Here is a tiny trained network, its code and every weight. The questions are about switching its units off for an input and a class, where a switched-off unit gives its printed mean instead of its output.

import numpy as np


def w(rows, s, z=0):
    codes = np.array(rows[::2]) - 128.0
    scale = np.full(codes.shape[1], s)
    scale[-1] = z or s
    return codes * scale


def f(y):
    return y / 2 * (1 + np.tanh(0.7978845608 * (y + 0.044715 * y**3)))


def log_softmax(a):
    a = a - a.max(-1, keepdims=True)
    return a - np.log(np.exp(a).sum(-1, keepdims=True))


def net(x, mask):
    res = np.array(x, float).reshape(1, 8) / 4 @ E
    y = f(res @ A[0][:, :-1].T + A[0][:, -1])
    res = res + np.where(mask, y, B[0][:, -1]) @ B[0][:, :-1]
    return log_softmax(res[-1] @ U[:, :-1].T + U[:, -1])


A, B = {}, {}
E = w([
[224,174,128,41,125,128,131,95,122,123],'x0',
[81,191,133,122,64,171,140,98,170,201],'x1',
[41,192,91,139,151,79,113,131,96,202],'x2',
[96,14,234,144,84,128,209,143,158,69],'x3',
[165,120,150,110,148,3,138,115,97,153],'x4',
[125,116,42,164,201,114,53,162,103,69],'x5',
[160,54,66,254,106,79,78,129,210,141],'x6',
[92,222,82,187,91,144,83,103,182,185],'x7',
],0.008)
A[0] = w([
[6,166,132,206,75,133,103,117,174,224,8],'neuron 1',
[198,117,34,210,107,136,43,134,181,112,29],'neuron 2',
[108,110,145,87,101,118,123,115,163,98,69],'neuron 3',
[137,146,133,116,129,119,119,120,130,137,90],'neuron 4',
[144,47,155,157,146,37,113,131,89,125,38],'neuron 5',
[159,64,224,106,87,153,175,120,171,126,31],'neuron 6',
[185,231,133,61,108,97,120,114,124,222,42],'neuron 7',
[116,67,131,145,142,40,113,131,106,106,39],'neuron 8',
[77,158,153,59,142,191,134,127,85,69,2],'neuron 9',
[119,123,169,117,134,168,121,130,99,98,170],'neuron 10',
[164,168,145,112,114,114,117,126,109,164,25],'neuron 11',
[155,139,118,142,158,133,142,118,145,150,93],'neuron 12',
[164,69,225,124,85,141,156,122,162,116,41],'neuron 13',
[147,183,163,113,117,100,101,108,130,112,32],'neuron 14',
],0.015,0.0034)
B[0] = w([
[6,188,99,230,93,124,152,203,177,138,242],'neuron 1',
[207,116,98,191,175,211,51,40,107,124,237],'neuron 2',
[150,118,132,144,96,141,118,144,113,139,155],'neuron 3',
[130,177,138,118,133,124,144,117,138,69,135],'neuron 4',
[107,61,124,140,194,34,149,164,130,129,203],'neuron 5',
[187,126,177,153,16,144,144,115,123,76,249],'neuron 6',
[178,243,104,34,130,49,163,86,111,129,220],'neuron 7',
[145,92,113,114,182,61,163,154,171,128,187],'neuron 8',
[72,81,126,48,179,223,87,180,129,126,196],'neuron 9',
[110,95,170,102,116,166,99,133,138,135,173],'neuron 10',
[135,163,121,103,123,105,145,116,88,145,153],'neuron 11',
[113,147,124,149,133,139,129,99,123,112,137],'neuron 12',
[144,81,200,153,38,133,150,83,85,165,240],'neuron 13',
[146,136,126,76,99,116,141,105,146,157,145],'neuron 14',
],0.016,0.018)
U = w([
[145,79,225,135,9,110,188,131,97,113,254],'0',
[138,44,137,131,190,3,174,174,130,116,199],'1',
[165,139,68,197,154,130,70,63,135,140,31],'2',
[62,111,162,25,133,179,110,194,91,118,123],'3',
[128,239,99,21,110,56,184,105,85,179,172],'4',
[8,208,82,184,76,109,157,177,188,191,4],'5',
],0.0062,0.00093)

Each question gives the input, the list of numbers given to net, and the class t.
The units are the neurons (one row each of A and B). Each row of codes is followed by its name. A weight is (code - 128) times the scale printed after its matrix; where a second scale follows, it is the last column's (A, B and U).
mask holds one flag per neuron, in row order. A switched-off neuron (its flag False) gives its mean, the last column of its row in B, instead of its output. The means were averaged over made-up inputs and are rounded, as every weight is.
A unit's drop is (log p(t) with every unit on - log p(t) with that unit switched off) / (log p(t) with every unit on - log p(t) with every unit switched off).
The circuit of an input: a set's keep is (log p(t) with only the set's units on - log p(t) with every unit switched off) / (log p(t) with every unit on - log p(t) with every unit switched off). Starting from the 12 units with the biggest drops (on a tie, the unit counted first), units are removed one at a time, each time the one whose removal leaves the highest keep (on an exact tie, the one counted first), for as long as the keep stays at least 0.8.
units of the circuit, in order: the units of the circuit, biggest drop first
top k neurons: the k neurons with the biggest drops, biggest first
drop of u: that unit's drop, to one decimal
input [0,-2,-8,2,7,8,4,2], class 1: top neuron	[neuron 5]
input [-4,0,1,0,-5,4,0,-4], class 3: units of the circuit, in order	[neuron 1; neuron 2; neuron 6; neuron 5]
input [-4,0,-8,0,-2,3,-4,8], class 2: top 2 neurons	[neuron 1; neuron 2]
input [4,-7,8,0,-4,4,7,-5], class 1: top 2 neurons	[neuron 5; neuron 8]
input [5,-7,7,-6,1,-1,4,4], class 4: top 2 neurons	[neuron 7; neuron 11]
input [4,-1,-5,3,-4,8,0,7], class 2: drop of neuron 2	0.0
input [2,8,0,0,-5,0,5,-3], class 5: drop of neuron 1	0.6
input [0,-7,7,-7,-2,-8,2,-8], class 4: drop of neuron 7	0.1
input [7,0,-3,-5,-8,-5,4,7], class 2: drop of neuron 2	9.8
input [-3,-4,4,-8,1,5,-4,-3], class 4: top 2 neurons	[neuron 1; neuron 2]
input [-6,0,7,-8,7,7,5,-7], class 1: top 2 neurons	[neuron 5; neuron 8]
